Here is a tiny trained network, its code and every weight. The questions are about switching its units off for an input and a class, where a switched-off unit gives its printed mean instead of its output.

import numpy as np


def w(rows, s, z=0):
    codes = np.array(rows[::2]) - 128.0
    scale = np.full(codes.shape[1], s)
    scale[-1] = z or s
    return codes * scale


def f(y):
    return np.maximum(y, 0)


def log_softmax(a):
    a = a - a.max(-1, keepdims=True)
    return a - np.log(np.exp(a).sum(-1, keepdims=True))


def net(x, mask):
    res = np.array(x, float).reshape(1, 7) / 4 @ E
    y = f(res @ A[0][:, :-1].T + A[0][:, -1])
    res = res + np.where(mask, y, B[0][:, -1]) @ B[0][:, :-1]
    return log_softmax(res[-1] @ U[:, :-1].T + U[:, -1])


A, B = {}, {}
E = w([
[152,119,132,128,145,119,132,148,139,123,119],'x0',
[137,120,126,121,120,149,122,126,133,124,116],'x1',
[81,132,2,217,184,208,161,212,57,64,96],'x2',
[113,131,128,141,115,130,122,117,127,126,142],'x3',
[246,140,88,175,189,207,241,15,139,205,222],'x4',
[172,232,41,156,43,36,215,77,172,45,58],'x5',
[149,121,90,111,125,134,92,119,130,140,111],'x6',
],0.0085)
A[0] = w([
[194,131,77,163,160,182,179,52,105,182,208,92],'n1',
[86,96,24,198,178,165,134,144,111,76,119,27],'n2',
[202,128,106,172,182,196,205,40,142,189,201,127],'n3',
[100,47,186,97,206,185,69,153,64,210,188,83],'n4',
[184,184,115,151,63,92,176,105,117,73,82,29],'n5',
[97,119,54,212,196,170,135,193,49,78,83,42],'n6',
[147,205,75,140,81,64,199,69,174,75,78,70],'n7',
[152,79,166,67,79,68,142,96,166,168,148,34],'n8',
[165,153,97,141,110,79,141,102,115,93,118,5],'n9',
[105,117,172,164,141,178,90,131,134,137,150,105],'n10',
[142,113,197,80,85,69,129,90,162,190,114,53],'n11',
[156,129,198,54,103,53,94,50,191,158,174,59],'n12',
[106,111,73,138,167,156,179,137,59,105,104,34],'n13',
[2,105,161,91,63,68,17,214,109,55,33,124],'n14',
[167,125,197,67,100,103,114,72,144,113,148,8],'n15',
[100,31,159,120,199,178,68,165,99,184,200,27],'n16',
],0.0074,0.0024)
B[0] = w([
[214,117,187,36,169,94,201,79,99,98,117,227],'n1',
[104,158,193,166,178,206,54,182,129,199,160,191],'n2',
[182,79,181,35,172,54,217,75,57,82,175,248],'n3',
[30,77,5,225,42,26,154,115,188,75,68,221],'n4',
[72,86,51,167,50,95,134,100,180,115,62,198],'n5',
[113,202,184,171,133,228,54,172,104,238,151,207],'n6',
[68,80,48,159,61,83,143,126,194,70,59,229],'n7',
[140,196,134,175,164,198,109,181,107,177,127,178],'n8',
[92,121,117,146,75,113,123,137,134,61,102,164],'n9',
[106,76,119,137,94,93,131,105,140,150,90,159],'n10',
[115,181,153,136,138,223,51,176,133,208,162,185],'n11',
[87,219,148,182,158,214,46,175,121,191,154,207],'n12',
[92,214,182,147,132,178,69,193,136,185,171,170],'n13',
[255,79,189,6,195,49,203,68,25,58,197,253],'n14',
[123,194,143,145,118,186,82,200,116,175,142,173],'n15',
[90,119,34,153,80,94,133,118,226,67,53,208],'n16',
],0.0062,0.015)
U = w([
[192,90,162,42,172,87,156,122,66,97,172,255],'0',
[82,89,34,220,69,95,123,138,206,102,58,126],'1',
[116,208,155,200,151,254,67,171,120,181,163,24],'2',
],0.0096,0.00072)

Each question gives the input, the list of numbers given to net, and the class t.
The units are the neurons (one row each of A and B). Each row of codes is followed by its name. A weight is (code - 128) times the scale printed after its matrix; where a second scale follows, it is the last column's (A, B and U).
mask holds one flag per neuron, in row order. A switched-off neuron (its flag False) gives its mean, the last column of its row in B, instead of its output. The means were averaged over made-up inputs and are rounded, as every weight is.
A unit's drop is (log p(t) with every unit on - log p(t) with that unit switched off) / (log p(t) with every unit on - log p(t) with every unit switched off).
The circuit of an input: a set's keep is (log p(t) with only the set's units on - log p(t) with every unit switched off) / (log p(t) with every unit on - log p(t) with every unit switched off). Starting from the 12 units with the biggest drops (on a tie, the unit counted first), units are removed one at a time, each time the one whose removal leaves the highest keep (on an exact tie, the one counted first), for as long as the keep stays at least 0.8.
circuit, biggest first: the units of the circuit, biggest drop first
most important unit: the unit with the biggest drop
top k neurons: the k neurons with the biggest drops, biggest first
drop of u: that unit's drop, to one decimal
input [5,7,6,1,-6,-1,0], class 0: most important unit : n14
input [6,-3,6,-2,7,-6,-7], class 0: top 3 neurons : [n3 n1 n7]
input [-1,8,-1,0,-4,4,-7], class 0: top 2 neurons : [n14 n4]
input [3,3,-6,-2,1,-5,0], class 2: top 3 neurons : [n12 n7 n11]
input [-1,8,-8,-6,-7,-6,8], class 2: top 2 neurons : [n12 n11]
input [-8,8,5,-5,1,-5,1], class 1: top 4 neurons : [n4 n16 n12 n11]
input [3,5,1,5,-4,-6,-1], class 1: top 3 neurons : [n4 n16 n3]
input [-6,7,1,-4,-6,6,3], class 0: top 3 neurons : [n14 n4 n16]
input [0,7,6,-2,-8,-8,1], class 0: top 2 neurons : [n14 n7]
input [-2,7,-6,-3,-5,2,-6], class 2: top 2 neurons : [n12 n3]
input [0,4,-8,4,7,1,-1], class 2: top 2 neurons : [n12 n14]
input [3,-8,-4,3,-3,-5,-1], class 1: top 2 neurons : [n4 n16]
input [6,-8,8,-3,-5,2,6], class 2: drop of n6 : 0.4
input [5,-6,-5,-8,-4,-6,-3], class 1: circuit, biggest first : [n4]
input [7,7,8,8,-5,6,6], class 2: drop of n2 : 0.2
input [-8,-7,-5,-5,-4,4,-2], class 2: drop of n11 : 0.3
